Below is a small trained network, with its code and all its weights. Each question gives an input and a class and asks what happens when units are switched off, that is, made to give their printed mean instead of their output.

import numpy as np


def w(rows, s, z=0):
    codes = np.array(rows[::2]) - 128.0
    scale = np.full(codes.shape[1], s)
    scale[-1] = z or s
    return codes * scale


def norm(h):
    return h / np.sqrt((h * h).mean(-1, keepdims=True) + 1e-5)


def f(y):
    return np.maximum(y, 0)


def log_softmax(a):
    a = a - a.max(-1, keepdims=True)
    return a - np.log(np.exp(a).sum(-1, keepdims=True))


def net(x, mask):
    res = np.array(x, float).reshape(1, 4) / 4 @ E
    u = 0
    for l in range(3):
        y = f(norm(res) @ A[l][:, :-1].T + A[l][:, -1])
        res = res + np.where(mask[u : u + 10], y, B[l][:, -1]) @ B[l][:, :-1]
        u += 10
    return log_softmax(norm(res)[-1] @ U[:, :-1].T + U[:, -1])


A, B = {}, {}
E = w([
[237,107,200],'x0',
[110,79,72],'x1',
[174,242,173],'x2',
[111,76,249],'x3',
],0.0015)
A[0] = w([
[121,135,181,123],'L0N0',
[96,182,169,69],'L0N1',
[179,119,15,6],'L0N2',
[46,113,112,182],'L0N3',
[150,253,162,63],'L0N4',
[113,74,106,162],'L0N5',
[156,87,170,36],'L0N6',
[165,154,157,210],'L0N7',
[67,122,166,131],'L0N8',
[152,72,122,247],'L0N9',
],0.0063,0.0015)
B[0] = w([
[107,32,97,186],'L0N0',
[219,76,98,183],'L0N1',
[39,133,92,222],'L0N2',
[65,77,180,232],'L0N3',
[253,149,67,253],'L0N4',
[123,212,222,198],'L0N5',
[140,167,170,171],'L0N6',
[135,115,83,209],'L0N7',
[64,69,69,195],'L0N8',
[96,186,154,213],'L0N9',
],0.0038,0.0027)
A[1] = w([
[175,141,205,1],'L1N0',
[203,195,169,127],'L1N1',
[151,74,105,171],'L1N2',
[125,139,198,62],'L1N3',
[126,43,67,157],'L1N4',
[121,109,165,113],'L1N5',
[78,57,161,185],'L1N6',
[95,115,157,176],'L1N7',
[170,210,156,120],'L1N8',
[71,75,3,88],'L1N9',
],0.0047,0.0021)
B[1] = w([
[153,95,252,149],'L1N0',
[166,90,124,204],'L1N1',
[118,110,83,181],'L1N2',
[149,146,104,153],'L1N3',
[101,69,49,201],'L1N4',
[138,241,121,159],'L1N5',
[161,158,81,250],'L1N6',
[138,135,72,202],'L1N7',
[131,76,86,177],'L1N8',
[39,227,162,236],'L1N9',
],0.0029,0.0025)
A[2] = w([
[219,101,193,157],'L2N0',
[161,125,170,32],'L2N1',
[206,29,153,59],'L2N2',
[135,246,82,60],'L2N3',
[155,47,154,20],'L2N4',
[42,160,198,75],'L2N5',
[82,73,171,151],'L2N6',
[178,164,90,3],'L2N7',
[254,193,156,232],'L2N8',
[16,20,172,87],'L2N9',
],0.0049,0.0018)
B[2] = w([
[4,94,99,206],'L2N0',
[88,100,187,140],'L2N1',
[45,182,173,185],'L2N2',
[56,48,152,189],'L2N3',
[74,98,158,144],'L2N4',
[175,218,86,200],'L2N5',
[205,155,119,179],'L2N6',
[201,40,86,155],'L2N7',
[131,57,130,255],'L2N8',
[180,221,97,223],'L2N9',
],0.0035,0.0031)
U = w([
[155,113,169,20],'0',
[165,222,158,112],'1',
[245,42,58,233],'2',
[15,201,66,213],'3',
[82,11,254,223],'4',
[160,112,173,1],'5',
[146,97,172,2],'6',
[150,107,163,7],'7',
],0.0095,0.0063)

Each question gives the input, the list of numbers given to net, and the class t.
The units are the neurons (one row each of A and B). Each row of codes is followed by its name. A weight is (code - 128) times the scale printed after its matrix; where a second scale follows, it is the last column's (A, B and U).
mask holds one flag per neuron, layer by layer. A switched-off neuron (its flag False) gives its mean, the last column of its row in B, instead of its output. The means were averaged over made-up inputs and are rounded, as every weight is.
A unit's drop is (log p(t) with every unit on - log p(t) with that unit switched off) / (log p(t) with every unit on - log p(t) with every unit switched off).
The circuit of an input: a set's keep is (log p(t) with only the set's units on - log p(t) with every unit switched off) / (log p(t) with every unit on - log p(t) with every unit switched off). Starting from the 12 units with the biggest drops (on a tie, the unit counted first), units are removed one at a time, each time the one whose removal leaves the highest keep (on an exact tie, the one counted first), for as long as the keep stays at least 0.8.
units of the circuit, in order: the units of the circuit, biggest drop first
unit that matters most: the unit with the biggest drop
k most important neurons: the k neurons with the biggest drops, biggest first
drop of u: that unit's drop, to one decimal
input [5,-7,-6,-5], class 3: units of the circuit, in order	[L0N4; L2N8]
input [3,-6,8,7], class 4: 2 most important neurons	[L2N0; L2N2]
input [7,0,3,0], class 4: units of the circuit, in order	[L2N0; L1N0]
input [-7,-2,4,8], class 2: unit that matters most	L0N1
input [6,6,-8,-3], class 3: 2 most important neurons	[L0N2; L1N6]
input [-4,-1,-6,5], class 1: 2 most important neurons	[L2N9; L0N5]
input [-2,1,-8,8], class 1: 2 most important neurons	[L2N9; L0N5]
input [-5,-6,-8,-1], class 1: 2 most important neurons	[L0N5; L2N9]
input [-6,0,6,-4], class 2: 2 most important neurons	[L0N4; L0N8]
input [7,8,-8,1], class 4: 4 most important neurons	[L0N2; L0N8; L0N3; L0N5]
input [8,-6,6,1], class 2: 2 most important neurons	[L0N4; L0N3]
input [4,-8,-1,2], class 4: 2 most important neurons	[L2N2; L2N0]
input [-2,-8,8,-2], class 2: drop of L0N6	0.0
input [8,2,-2,-4], class 4: drop of L2N9	0.2
input [5,1,-2,-8], class 3: drop of L0N2	0.3
input [7,8,-1,-8], class 3: unit that matters most	L0N2
